Each object is an arrangement of 9 marks. Each symbol rearranges the positions; applied to <α β γ δ ε ζ η θ κ> they give: ^ <κ α β γ δ ε ζ η θ>; ~ <α κ θ η ζ ε δ γ β>.

Here are some objects, each with a row of numbers. One shown again gets a slightly different row.
<δ ε ζ η θ κ α β γ> (0.556, 0.251, 0.808, 0.040, -0.174, -1.229, -2.406, 2.104, 0.635, -0.096, 0.049, 1.014, 0.501, -1.130, -0.100, 1.684, 0.010, 0.967, 0.983, 0.378, 0.261, 0.137, -0.277, -0.229)
<η ζ ε δ γ β α κ θ> (0.012, 0.091, 0.585, -0.167, 0.259, -1.279, -2.500, 2.221, -0.087, 0.168, 0.340, 0.634, 0.208, -0.435, -1.145, 1.989, -0.474, 0.945, 0.809, -0.352, 0.452, -0.771, -0.829, -0.266)
<γ δ ε ζ η θ κ α β> (1.444, 0.578, 0.934, -1.280, -0.305, 0.244, -0.958, 1.460, 1.418, 0.074, -0.707, 0.641, 0.103, -0.456, 2.218, 0.824, 0.030, 0.470, 1.327, 1.098, 0.833, 0.229, 0.731, 0.199)
<κ θ η ζ ε δ γ β α> (1.780, 0.302, 0.099, -0.381, -0.699, 0.903, -1.602, 0.891, 1.656, -0.652, -0.340, 0.586, -0.194, -1.019, 2.205, -0.589, -0.091, 0.400, 0.364, 0.222, 1.131, 1.333, 0.397, 0.624)
<δ γ β α κ θ η ζ ε> (-0.801, -0.340, -0.186, 0.649, 0.613, -1.005, 1.604, -2.112, -1.369, -0.291, 0.544, -0.281, -0.301, 1.393, -1.946, -0.508, -0.597, -0.831, -0.995, -0.084, -0.843, -0.379, -0.427, 0.121)
<ε ζ η θ κ α β γ δ> (-0.621, -0.269, 0.873, 0.056, 0.886, -0.462, -2.068, 2.002, 0.377, -0.160, 0.526, 0.280, 0.507, -0.611, -0.670, 1.177, -0.046, 0.386, -0.169, -1.283, -0.398, -0.250, -0.784, -0.676)
<ε δ γ β α κ θ η ζ> (-1.996, 0.135, 0.393, 0.671, 1.007, -0.619, 0.871, 0.343, -0.888, 0.293, 0.501, -0.004, 0.317, 0.773, -2.421, 0.750, -0.097, -0.544, -0.979, -1.128, -1.233, -0.708, -0.772, -1.133)
<ζ ε δ γ β α κ θ η> (-1.645, -0.329, 0.882, 0.411, 0.452, -0.791, -1.675, 1.716, -0.247, -0.118, 0.660, 0.430, 0.813, -0.323, -1.630, 0.558, 0.235, 0.686, -0.723, -1.563, -0.752, -1.130, -1.023, -0.655)
<γ β α κ θ η ζ ε δ> (-0.058, -0.651, -0.849, -0.054, -0.476, 0.692, 1.440, -2.446, -1.374, -0.504, 0.035, -0.795, 0.046, 0.084, -0.285, -1.987, 0.245, -0.604, -1.008, 0.168, -0.208, -0.098, 0.110, 1.009)
<γ δ ε ζ η θ κ α β> (1.053, 0.837, 0.629, -1.222, -0.079, 0.503, -1.158, 1.252, 1.424, -0.009, -0.311, 0.573, 0.119, -0.339, 2.212, 0.857, -0.413, 0.294, 0.942, 1.203, 0.883, 0.620, 0.443, -0.242)
<ζ ε δ γ β α κ θ η> (-1.487, -0.447, 0.619, 0.382, 1.204, -0.651, -1.513, 1.042, -0.414, -0.315, 0.791, 0.366, 0.770, -0.567, -1.943, 0.964, 0.168, 0.674, -0.578, -1.287, -0.464, -0.712, -1.341, -1.252)
<β γ δ ε ζ η θ κ α> (1.193, 0.108, -0.355, -0.693, -0.470, 1.281, -0.144, -0.258, 1.584, -0.804, -0.656, -0.500, -0.758, -0.583, 2.395, -0.769, -0.128, -0.039, 0.402, 0.821, 0.766, 1.483, 0.616, 0.898)
<ζ η θ κ α β γ δ ε> (-1.204, 0.122, 0.085, 0.152, 1.079, -1.164, -0.521, 1.081, -0.768, 0.485, 0.678, 0.574, 0.473, 0.953, -2.295, 1.298, -0.162, -0.606, -0.844, -0.955, -0.919, -0.685, -1.115, -0.727)

Each walk starts at a row, and each symbol moves it to the next object.
Answer with the object's row; about right is enough.
new walk
(-1.147, -0.378, 0.442, 0.455, 1.203, -0.873, -1.485, 1.361, -0.207, -0.197, 0.365, 0.362, 1.238, -0.675, -1.899, 0.734, 0.211, 0.248, -0.993, -0.832, -0.348, -0.863, -0.905, -0.736)
^: (0.045, 0.317, 0.621, -0.342, 0.821, -1.498, -1.986, 1.879, 0.072, 0.088, 0.510, 0.634, 0.177, -0.296, -0.770, 1.554, -0.123, 0.765, 0.722, 0.031, 0.087, -0.646, -1.032, -0.434)
^: (0.554, 0.036, 0.997, -1.101, 0.615, 0.262, -2.138, 2.581, 1.051, 0.286, -0.056, 0.627, 0.184, -0.410, 1.172, 1.061, 0.446, 0.245, 1.081, 0.588, 0.866, 0.485, 0.050, -0.441)
~: (-1.281, -0.757, -0.562, 0.134, 0.326, 0.609, 1.785, -1.956, -1.552, 0.034, 0.187, -0.675, 0.147, 0.008, -1.080, -1.105, 0.001, -0.511, -1.813, -0.172, -0.575, 0.015, -0.374, 0.372)
~: (1.076, 0.471, 1.051, -1.151, 0.863, 0.320, -2.123, 2.361, 0.941, 0.458, -0.357, 0.690, -0.128, -0.627, 1.383, 1.310, -0.094, 0.519, 0.374, 0.189, 0.440, 0.019, -0.221, -0.302)
~: (-1.048, -0.727, -0.138, 0.159, -0.005, 0.718, 1.959, -2.287, -1.690, -0.224, 0.635, -0.652, -0.150, 0.263, -0.807, -1.613, 0.214, -0.768, -1.348, -0.481, -0.578, -0.709, -0.057, -0.052)
^: (-1.415, -0.478, -0.031, 0.454, 0.705, -1.459, 0.862, -1.080, -1.261, -0.242, 0.659, -0.217, -0.316, 0.310, -2.632, -0.127, -0.777, -0.372, -0.857, -0.318, -0.729, -1.587, -0.946, 0.012)
^: (-1.343, -0.116, 0.375, 0.296, 1.108, -1.436, -0.355, 1.205, -0.443, 0.314, 0.419, 0.176, 0.588, 0.575, -2.007, 1.263, 0.009, -0.432, -0.453, -0.714, -0.798, -0.837, -0.651, -1.371)
^: (-0.778, 0.197, 0.969, 0.077, 1.653, -0.294, -2.181, 2.490, 0.254, -0.252, 0.427, 0.212, 1.090, -0.589, -1.322, 0.846, 0.146, 0.489, -0.387, -1.329, 0.009, -0.156, -1.231, -0.735)
^: (0.541, 0.574, 0.718, 0.163, -0.336, -1.128, -2.846, 1.796, 1.021, -0.284, -0.391, 0.640, 0.263, -1.000, 0.427, 1.164, -0.311, 1.218, 1.098, 0.297, 0.843, -0.133, -0.501, -0.476)
~: (-0.749, -0.304, -0.523, 0.616, 0.286, -1.236, 1.314, -1.810, -1.510, 0.051, 0.680, 0.056, -0.682, 1.071, -2.042, -0.437, -0.769, -0.982, -0.659, -0.281, -1.147, -0.996, -0.976, 0.281)
~: (0.470, 0.322, 0.508, 0.074, -0.094, -0.973, -2.871, 2.144, 0.642, -0.057, 0.271, 0.930, 0.185, -0.857, 0.173, 1.169, 0.376, 1.035, 0.913, 0.340, 0.728, 0.032, -0.392, -0.449)
~: (-0.562, -0.251, -0.624, 0.449, 0.407, -0.900, 2.058, -1.835, -1.780, -0.253, 0.601, -0.525, -0.531, 0.855, -1.745, -0.457, -0.342, -0.843, -0.902, -0.066, -1.056, -0.957, -0.371, 0.212)
~: (0.371, 0.081, 0.561, 0.251, -0.334, -1.071, -2.684, 1.904, 1.201, 0.130, -0.183, 0.843, 0.314, -1.071, 0.266, 0.976, 0.230, 1.018, 1.002, 0.283, 0.313, -0.195, -0.216, -0.346)
^: (1.304, 0.681, 0.711, -1.147, -0.224, 0.499, -0.803, 1.398, 0.996, -0.106, -0.235, 0.938, -0.282, -0.351, 2.020, 1.050, 0.297, 0.507, 1.193, 1.106, 0.623, 0.714, 0.489, -0.102)
^: (1.449, 0.195, 0.093, -0.303, -0.528, 0.992, -0.167, -0.056, 0.934, -0.481, -0.741, -0.539, -0.699, -0.418, 2.386, -1.014, -0.037, 0.062, 0.137, 0.529, 0.332, 1.649, 1.081, 0.299)
^: (1.167, 0.225, -0.937, 0.753, -1.590, 0.523, 1.326, -1.443, 0.831, -0.131, -0.152, -0.842, -0.721, 0.020, 1.711, -1.157, -0.084, -0.525, 0.697, 0.484, 0.176, 0.926, 1.234, 0.848)
~: (1.583, 0.269, -0.180, 0.360, -1.878, 0.626, 0.395, -0.853, 1.175, 0.036, -0.544, -0.043, -0.795, -0.099, 2.250, -0.686, 0.335, -0.160, 1.432, 0.730, 0.778, 0.787, 1.280, 0.885)
~: (1.241, 0.178, -0.671, 0.667, -1.073, 0.607, 1.348, -1.416, 0.742, -0.278, -0.501, -0.297, -0.818, 0.351, 1.418, -1.565, -0.083, -0.292, 0.541, 0.966, 0.467, 0.763, 1.086, 1.064)
^: (-0.372, 0.354, -0.514, 0.019, -1.669, 1.257, 2.427, -1.929, -0.779, 0.605, -0.145, -0.973, -0.277, 0.659, 0.789, -0.913, 0.199, -0.731, 0.232, 0.576, -0.578, 0.293, 0.964, 0.113)
^: (-1.181, -0.046, -0.174, -0.338, 0.166, 0.650, 2.221, -1.907, -1.484, -0.436, 0.186, -1.017, 0.189, 0.072, -1.084, -1.430, 0.071, -0.328, -1.306, -0.344, -0.582, -0.148, -0.525, 0.191)
~: (0.979, 0.558, 0.661, -1.200, 0.822, 0.159, -1.994, 2.234, 1.047, 0.181, -0.345, 0.802, -0.069, -0.442, 1.264, 0.942, 0.065, 0.237, 1.049, 0.860, 0.887, 0.247, 0.347, -0.585)
~: (-0.947, -0.485, -0.484, -0.026, 0.287, 0.486, 2.172, -1.757, -1.768, -0.440, 0.561, -1.049, 0.363, 0.257, -0.949, -1.036, -0.036, -0.079, -1.124, -0.515, -0.587, -0.719, -0.550, 0.417)
~: (0.972, 0.452, 0.841, -1.126, 0.550, -0.239, -1.386, 2.312, 1.366, 0.240, -0.042, 0.566, -0.057, -0.402, 1.171, 0.974, 0.064, 0.260, 0.960, 0.544, 0.669, 0.617, 0.419, -0.384)
~: (-0.631, -0.460, -0.544, -0.037, 0.553, 0.443, 1.732, -2.072, -1.319, -0.261, 0.185, -0.571, 0.534, -0.142, -0.944, -1.180, -0.256, -0.121, -1.108, -0.068, -0.736, -0.462, -0.163, 0.528)
^: (-1.110, -0.193, -0.678, 0.524, 0.731, -1.106, 0.791, -0.859, -1.791, -0.363, 0.518, -0.410, 0.262, 1.066, -2.658, 0.076, -0.596, -0.003, -0.773, -0.261, -1.065, -1.087, -0.803, 0.225)
^: (-1.529, 0.459, 0.341, -0.013, 1.274, -1.105, -0.094, 1.216, -0.417, 0.343, 0.518, 0.362, 0.214, 0.627, -1.845, 1.055, 0.151, -0.469, -1.093, -0.874, -0.606, -0.815, -0.537, -1.141)
^: (-0.795, -0.726, 0.671, 0.036, 1.705, -0.357, -1.782, 1.950, 0.368, -0.157, 0.335, 0.400, 1.055, -0.570, -1.194, 0.771, 0.322, 0.758, -0.345, -1.050, 0.233, -0.282, -0.863, -0.951)
~: (-1.861, -0.274, -0.136, 0.266, 1.142, -0.457, 0.818, 0.378, -1.074, 0.957, 0.629, -0.259, 0.570, 0.902, -2.260, 0.616, 0.489, -0.508, -0.941, -1.225, -1.163, -0.860, -0.710, -0.929)
~: (-0.605, 0.331, 1.054, 0.087, 1.191, -0.561, -1.850, 1.911, 0.239, 0.025, 0.070, 0.592, 0.494, -0.390, -1.653, 0.745, -0.192, 0.437, -0.447, -1.453, -0.102, -0.644, -0.972, -1.069)
~: (-1.823, -0.413, -0.122, 0.766, 0.917, -0.284, 0.388, 0.260, -1.110, 0.258, 0.730, 0.244, 0.684, 0.836, -2.566, 0.413, -0.113, -0.682, -0.655, -0.945, -1.087, -0.808, -0.906, -0.790)
~: (-0.509, -0.392, 0.695, -0.391, 1.055, -0.529, -2.202, 2.221, 0.463, -0.060, 0.250, 0.068, 0.946, -0.403, -1.294, 1.133, 0.388, 0.437, -0.387, -1.178, -0.378, -0.493, -0.730, -1.022)
^: (0.174, 0.433, 0.356, 0.242, 0.045, -0.767, -2.669, 1.760, 0.560, -0.001, 0.286, 0.654, 0.509, -0.753, -0.065, 1.215, 0.023, 1.377, 0.879, 0.447, 0.836, -0.608, -0.165, -0.471)
^: (1.127, 0.350, 0.477, -1.170, -0.313, 0.098, -1.707, 0.934, 1.232, 0.087, -0.225, 1.035, 0.082, -0.179, 2.181, 0.988, 0.208, 0.478, 1.298, 1.162, 0.565, 0.307, 0.400, -0.188)
~: (-0.042, -0.290, -0.186, 0.221, -0.268, 0.877, 2.621, -2.516, -0.700, -0.582, -0.290, -0.691, -0.326, 0.096, -0.138, -1.394, -0.108, 0.060, -0.668, 0.041, -0.539, 0.076, 0.124, 1.016)
^: (-1.275, 0.006, -0.928, 1.207, 0.628, -1.014, 1.959, -1.876, -1.439, 0.289, 0.710, 0.014, -0.153, 0.884, -2.029, -0.074, -0.224, -0.855, -0.482, -0.352, -0.697, -0.218, -0.213, 0.690)
^: (-1.810, -0.050, -0.177, 0.296, 1.181, -0.581, 0.657, 0.403, -0.955, 0.560, 0.370, -0.053, 0.678, 1.126, -2.376, 0.539, 0.369, -0.696, -0.863, -1.361, -1.106, -1.210, -0.720, -0.885)
^: (-1.208, -0.470, 0.676, 0.164, 1.391, -0.930, -1.968, 1.278, -0.471, -0.130, 0.439, -0.001, 1.047, -0.419, -1.834, 0.495, 0.110, 0.541, -0.618, -1.556, -0.341, -0.539, -1.107, -1.171)
^: (0.114, 0.228, 0.703, 0.128, 0.727, -1.548, -2.270, 1.768, 0.327, -0.173, 0.221, 0.998, 0.313, -0.752, -0.775, 1.542, 0.290, 0.660, 0.510, -0.042, 0.075, -0.275, -0.594, -0.504)
~: (-1.299, -0.292, 0.067, 0.625, 0.706, -1.296, 0.563, -0.762, -1.396, -0.090, 0.972, -0.397, 0.126, 0.485, -2.540, 0.081, -0.673, -0.372, -0.940, -0.136, -0.482, -1.042, -1.384, 0.030)
~: (0.019, 0.449, 0.610, -0.235, 0.344, -1.760, -2.225, 1.701, -0.040, -0.086, 0.635, 0.967, 0.767, -0.433, -0.748, 1.851, 0.036, 1.003, 0.645, 0.300, 0.140, -0.813, -0.851, -0.336)
^: (0.874, 0.708, 1.173, -1.169, 0.616, 0.129, -1.794, 2.147, 1.220, 0.112, -0.198, 0.456, 0.058, -0.231, 1.317, 1.129, 0.517, 0.430, 0.786, 0.074, 0.332, 0.201, -0.327, -0.765)
~: (-0.851, -0.424, -0.743, 0.359, 0.156, 0.536, 1.783, -1.717, -1.669, -0.318, 0.235, -0.596, 0.333, -0.113, -1.164, -1.116, -0.355, 0.168, -1.102, -0.743, -0.843, -0.397, -0.249, 0.383)
~: (0.544, 0.465, 1.079, -1.267, 0.640, -0.249, -1.926, 2.127, 1.091, 0.212, -0.141, 0.974, -0.377, -0.248, 1.328, 1.235, 0.177, 0.690, 0.900, 0.841, 0.293, 0.445, 0.082, 0.018)
^: (1.607, 0.342, 0.209, -0.575, -0.100, 0.649, -1.069, 0.942, 2.259, -0.800, -0.683, 0.436, -0.479, -1.013, 1.627, -0.228, 0.012, 0.602, 0.359, 0.603, 0.762, 1.237, 1.027, 0.360)
^: (1.459, 0.830, -0.701, 0.506, -1.973, 0.563, 0.457, -0.337, 0.813, 0.410, -0.567, 0.076, -0.723, -0.130, 2.041, -0.663, -0.171, -0.033, 1.124, 0.730, 1.089, 0.787, 1.057, 0.728)
^: (0.208, 0.308, -0.634, -0.242, -1.407, 1.420, 2.172, -1.924, 0.183, 0.224, -0.462, -0.468, -0.233, 0.245, 1.587, -0.883, 0.296, -0.746, 0.108, 0.920, -0.054, 0.547, 0.890, 0.186)
^: (-0.174, -0.835, -0.719, 0.416, -0.070, 0.856, 1.975, -2.358, -0.945, 0.018, 0.339, -0.643, -0.226, -0.237, 0.067, -1.352, -0.162, -0.261, -0.922, 0.059, 0.007, 0.364, 0.105, 1.101)
^: (-0.998, -0.482, -0.647, 0.987, 0.566, -0.873, 1.915, -1.338, -1.114, -0.119, 0.832, -0.370, -0.534, 1.292, -1.647, -0.404, -0.566, -0.718, -0.974, 0.058, -1.025, -0.113, -0.450, 0.134)
~: (0.455, 0.378, 0.588, 0.220, 0.071, -0.932, -2.626, 2.210, 0.516, -0.037, -0.027, 0.748, 0.491, -0.739, -0.370, 1.222, 0.146, 0.579, 0.926, 0.846, 0.773, -0.069, -0.446, -0.301)
^: (0.999, 0.735, 0.937, -1.317, -0.235, 0.277, -1.138, 1.232, 1.241, 0.375, -0.370, 0.863, -0.151, -0.560, 1.734, 1.145, 0.207, 0.451, 1.098, 0.784, 0.886, 0.952, 0.510, 0.054)
^: (1.309, -0.332, -0.173, -0.998, -0.404, 1.132, -0.589, 0.130, 1.514, -0.361, -0.933, 0.048, -0.393, -0.137, 2.452, -0.500, -0.024, -0.175, 0.536, 0.402, 0.979, 1.256, 0.831, 0.588)
^: (1.378, 0.347, -1.106, 0.673, -1.871, 0.461, 1.167, -1.480, 0.564, -0.157, -0.715, -0.659, -0.982, 0.328, 2.179, -1.454, -0.299, 0.034, 0.877, 1.030, -0.005, 1.191, 1.024, 1.087)
~: (1.506, 0.581, -0.766, 0.597, -1.642, 0.713, 0.266, -0.574, 0.991, 0.159, -0.800, 0.019, -0.535, 0.457, 2.086, -0.648, 0.118, -0.195, 1.439, 1.173, 1.080, 0.495, 1.258, 0.545)
^: (0.384, 0.356, -0.203, -0.358, -1.214, 1.609, 2.253, -1.720, -0.028, 0.176, -0.500, -0.430, -0.106, 0.236, 1.857, -0.808, 0.356, -0.724, 0.047, 1.175, 0.228, 0.610, 1.268, 0.157)
~: (1.181, 0.329, -0.170, -0.906, -0.735, 1.384, -0.006, 0.097, 1.242, -0.334, -0.754, -0.531, -0.680, -0.403, 2.508, -0.613, -0.189, 0.028, 0.397, 0.762, 0.883, 1.395, 0.654, 0.417)
^: (1.182, 0.030, -0.928, 0.934, -1.408, 0.434, 1.346, -1.355, 0.622, 0.065, -0.636, -0.265, -0.914, 0.018, 1.895, -1.045, 0.068, -0.066, 0.817, 0.729, 0.859, 1.037, 1.126, 0.989)
^: (0.045, -0.035, -0.746, 0.028, -1.295, 0.935, 2.160, -2.378, -0.367, 0.446, 0.018, -0.108, -0.811, 0.412, 0.499, -1.017, 0.247, -0.805, -0.125, 0.251, -0.351, 0.197, 1.255, 0.053)
^: (-1.335, -0.620, -0.589, 0.028, 0.414, 0.852, 1.457, -1.773, -1.702, -0.027, 0.216, -0.906, 0.351, 0.253, -1.241, -1.110, 0.117, -0.348, -0.811, -0.573, -0.980, -0.251, -0.249, 0.457)
^: (-1.056, -0.149, -0.387, 0.905, 1.151, -1.572, 0.921, -0.946, -1.957, -0.160, 0.125, -0.268, 0.366, 1.010, -2.562, 0.212, -0.743, -0.330, -1.016, -0.207, -0.437, -1.051, -1.080, 0.395)
~: (-0.148, 0.143, 0.718, -0.567, 0.270, -1.604, -2.185, 1.939, 0.597, 0.106, 0.599, 0.912, 0.363, -0.702, -0.751, 1.572, -0.178, 0.946, 0.920, -0.079, 0.442, -0.442, -0.590, -0.449)
^: (0.429, 0.689, 0.957, -1.418, 0.963, 0.141, -1.914, 2.297, 1.233, 0.256, -0.190, 1.143, -0.113, -0.264, 1.165, 1.727, 0.404, 0.366, 0.675, 0.561, 0.706, 0.323, -0.137, -0.286)
^: (1.716, 0.476, -0.128, -0.272, -0.084, 0.879, -1.566, 0.869, 1.884, -0.147, -0.237, 0.118, -0.425, -1.045, 2.359, -0.107, -0.133, 0.422, 0.533, 0.288, 1.026, 1.107, 0.480, 0.230)
~: (0.077, 0.408, -0.393, 0.578, -1.228, 0.993, 2.425, -2.085, -0.508, 0.654, 0.000, -0.699, -0.554, 0.982, 0.441, -1.092, 0.622, -1.154, 0.107, 0.604, -0.345, 0.213, 1.211, 0.074)
^: (-1.407, -0.835, -0.217, -0.069, 0.091, 1.028, 2.032, -2.280, -1.435, -0.485, -0.005, -0.710, -0.070, -0.018, -0.855, -1.200, -0.355, -0.404, -1.490, -0.246, -0.824, -0.544, -0.563, 0.420)
~: (0.675, 0.563, 0.883, -0.860, 0.926, 0.076, -1.933, 2.155, 1.361, -0.015, -0.082, 0.682, -0.075, -0.798, 1.065, 1.184, 0.049, 0.467, 0.775, 0.439, 0.443, 0.509, 0.301, -0.578)
^: (1.689, 0.137, -0.658, -0.269, -0.134, 0.850, -1.181, 0.796, 2.016, -0.384, -0.599, -0.142, -0.171, -1.131, 2.228, -0.533, -0.125, 0.729, 0.616, -0.218, 1.066, 1.412, 0.711, 0.187)
~: (-0.010, 0.229, -0.355, -0.026, -1.099, 0.932, 2.070, -2.136, -1.052, 0.533, -0.288, -0.564, -0.556, 0.631, 0.879, -1.263, 0.116, -0.781, -0.045, 0.888, -0.614, -0.051, 0.778, 0.649)
^: (-1.043, -0.490, -0.649, 0.369, 0.020, 0.670, 1.653, -2.386, -1.700, -0.093, 0.194, -0.738, 0.541, 0.366, -0.914, -1.176, -0.013, -0.058, -1.384, -0.053, -0.786, -0.894, -0.510, 0.349)
~: (0.609, 0.404, 0.861, -1.214, 0.825, 0.271, -2.340, 2.417, 1.147, 0.098, -0.155, 0.906, -0.077, -0.186, 1.319, 1.540, -0.111, 0.477, 0.909, 0.481, 0.496, 0.302, -0.347, -0.190)
^: (1.576, 0.470, 0.035, -0.362, -0.548, 0.598, -1.682, 0.988, 2.287, -0.386, -0.352, 0.164, -0.541, -0.828, 2.340, -0.499, -0.174, 0.495, 0.755, 0.284, 1.065, 1.312, 1.236, 0.246)
